Below is a small trained network, with its code and all its weights. Each question gives an input and a class and asks what happens when units are switched off, that is, made to give their printed mean instead of their output.

import numpy as np


def w(rows, s, z=0):
    codes = np.array(rows[::2]) - 128.0
    scale = np.full(codes.shape[1], s)
    scale[-1] = z or s
    return codes * scale


def norm(h):
    return h / np.sqrt((h * h).mean(-1, keepdims=True) + 1e-5)


def f(y):
    return y / 2 * (1 + np.tanh(0.7978845608 * (y + 0.044715 * y**3)))


def log_softmax(a):
    a = a - a.max(-1, keepdims=True)
    return a - np.log(np.exp(a).sum(-1, keepdims=True))


def net(x, mask):
    res = np.array(x, float).reshape(1, 7) / 4 @ E
    u = 0
    for l in range(3):
        y = f(norm(res) @ A[l][:, :-1].T + A[l][:, -1])
        res = res + np.where(mask[u : u + 6], y, B[l][:, -1]) @ B[l][:, :-1]
        u += 6
    return log_softmax(norm(res)[-1] @ U[:, :-1].T + U[:, -1])


A, B = {}, {}
E = w([
[110,136,224,104,127,39,148,213,123],'x0',
[128,128,126,128,127,127,128,129,128],'x1',
[134,132,109,119,123,118,119,138,117],'x2',
[113,120,144,129,123,127,115,110,123],'x3',
[1,145,75,73,99,169,141,163,190],'x4',
[144,252,161,130,76,113,63,130,201],'x5',
[129,127,130,131,131,130,131,128,132],'x6',
],0.009)
A[0] = w([
[144,88,148,99,105,101,155,111,95,108],'L0N1',
[36,150,122,137,138,89,141,151,147,25],'L0N2',
[2,28,78,106,199,171,127,195,152,4],'L0N3',
[91,127,98,77,153,151,73,121,200,76],'L0N4',
[184,180,141,96,121,104,105,30,186,70],'L0N5',
[226,98,133,184,182,160,80,58,157,62],'L0N6',
],0.0067,0.0035)
B[0] = w([
[174,127,35,134,229,89,147,193,147,157],'L0N1',
[134,161,134,70,108,180,155,239,84,157],'L0N2',
[254,75,151,40,79,112,172,56,185,252],'L0N3',
[108,76,75,228,124,153,128,161,151,172],'L0N4',
[241,144,85,25,141,144,158,192,171,201],'L0N5',
[90,207,123,27,137,112,86,117,52,250],'L0N6',
],0.0078,0.004)
A[1] = w([
[97,120,181,47,112,32,187,203,163,127],'L1N1',
[174,158,172,195,86,160,83,180,107,3],'L1N2',
[192,120,66,105,119,211,121,70,183,177],'L1N3',
[2,194,113,195,58,214,88,229,160,76],'L1N4',
[148,73,128,236,155,73,157,192,134,72],'L1N5',
[201,146,148,143,129,75,98,89,141,154],'L1N6',
],0.0069,0.0041)
B[1] = w([
[164,118,254,62,127,125,135,185,82,252],'L1N1',
[156,129,133,240,100,63,112,133,148,124],'L1N2',
[120,164,33,198,203,84,82,41,118,255],'L1N3',
[21,227,133,103,202,101,118,92,134,205],'L1N4',
[182,136,184,150,207,129,95,98,113,148],'L1N5',
[99,75,194,188,41,225,62,166,100,193],'L1N6',
],0.0076,0.006)
A[2] = w([
[196,140,104,197,138,184,95,108,81,74],'L2N1',
[132,65,175,119,110,83,205,155,92,8],'L2N2',
[127,66,66,101,132,195,156,98,65,96],'L2N3',
[111,124,89,177,122,175,145,100,49,2],'L2N4',
[173,95,205,160,138,109,106,193,107,71],'L2N5',
[141,81,150,158,232,136,153,105,12,2],'L2N6',
],0.011,0.0025)
B[2] = w([
[188,119,186,75,101,173,159,154,118,224],'L2N1',
[186,94,74,101,123,249,72,144,157,208],'L2N2',
[84,137,219,172,70,47,204,124,128,222],'L2N3',
[120,102,212,111,121,129,149,203,140,172],'L2N4',
[102,96,59,215,106,71,150,67,165,245],'L2N5',
[32,179,87,104,193,131,79,197,123,254],'L2N6',
],0.013,0.0077)
U = w([
[53,184,232,92,151,107,148,211,88,252],'0',
[251,189,155,106,106,211,88,109,73,110],'1',
[81,72,40,189,221,128,51,192,126,49],'2',
[175,113,155,239,51,66,86,131,168,87],'3',
[91,87,131,154,103,83,241,32,145,78],'4',
[83,204,34,135,179,160,97,57,164,65],'5',
[176,35,145,43,106,184,149,184,171,94],'6',
],0.018,0.0047)

Each question gives the input, the list of numbers given to net, and the class t.
The units are the neurons (one row each of A and B). Each row of codes is followed by its name. A weight is (code - 128) times the scale printed after its matrix; where a second scale follows, it is the last column's (A, B and U).
mask holds one flag per neuron, layer by layer. A switched-off neuron (its flag False) gives its mean, the last column of its row in B, instead of its output. The means were averaged over made-up inputs and are rounded, as every weight is.
A unit's drop is (log p(t) with every unit on - log p(t) with that unit switched off) / (log p(t) with every unit on - log p(t) with every unit switched off).
The circuit of an input: a set's keep is (log p(t) with only the set's units on - log p(t) with every unit switched off) / (log p(t) with every unit on - log p(t) with every unit switched off). Starting from the 12 units with the biggest drops (on a tie, the unit counted first), units are removed one at a time, each time the one whose removal leaves the highest keep (on an exact tie, the one counted first), for as long as the keep stays at least 0.8.
circuit, biggest first: the units of the circuit, biggest drop first
top k neurons: the k neurons with the biggest drops, biggest first
top k neurons in layer l: the k neurons of layer l with the biggest drops, biggest first
drop of u: that unit's drop, to one decimal
input [1,4,-4,7,-8,-6,6], class 2: circuit, biggest first	(L2N6)
input [2,8,8,-7,-7,-7,-4], class 2: top 4 neurons	(L2N6; L2N5; L1N3; L2N2)
input [-5,6,-7,-5,0,-7,4], class 0: circuit, biggest first	(L2N6; L2N3)
input [0,7,4,6,3,-3,-2], class 4: circuit, biggest first	(L1N3; L0N3; L2N3)
input [2,8,4,-7,-6,-1,-4], class 2: circuit, biggest first	(L2N6; L2N5)
input [-2,5,3,1,-2,-8,-5], class 0: top 2 neurons	(L2N3; L2N6)
input [-2,-4,4,0,1,-5,3], class 4: top 2 neurons	(L0N3; L1N1)
input [2,8,0,-7,1,-8,-8], class 6: top 4 neurons	(L0N3; L2N2; L2N3; L2N5)
input [8,1,1,-2,0,6,-5], class 3: circuit, biggest first	(L2N5; L2N6)
input [0,6,1,-2,6,5,-8], class 5: top 2 neurons in layer 2	(L2N3; L2N4)
input [2,4,-2,-6,2,-8,-3], class 6: top 2 neurons	(L0N3; L2N2)
input [3,-4,7,0,0,1,-5], class 3: top 3 neurons	(L2N5; L2N6; L1N3)
input [0,-6,0,7,0,7,-6], class 1: top 2 neurons	(L2N5; L0N5)
input [-8,-4,-2,-5,2,-8,-7], class 4: circuit, biggest first	(L2N3)
input [-3,-4,-7,3,0,-5,0], class 0: top 3 neurons	(L2N5; L2N6; L2N4)
input [8,-3,-2,-7,-4,1,1], class 3: top 2 neurons	(L2N5; L1N3)
input [1,6,-8,-7,-8,2,1], class 3: top 3 neurons	(L2N5; L1N3; L1N6)
input [4,-6,2,-3,-6,1,-1], class 3: top 2 neurons in layer 1	(L1N6; L1N3)
input [-8,6,-3,-4,3,0,3], class 4: top 2 neurons in layer 2	(L2N6; L2N3)
input [2,8,7,-6,8,-6,1], class 6: circuit, biggest first	(L0N3)
input [0,8,1,-4,7,-3,2], class 4: top 2 neurons in layer 0	(L0N3; L0N4)
input [8,-4,4,-2,-8,4,-5], class 3: drop of L2N5	0.2
input [-4,-4,7,-3,-5,-1,-4], class 0: drop of L0N3	0.0
input [0,8,0,-1,-1,5,8], class 1: drop of L2N3	0.1
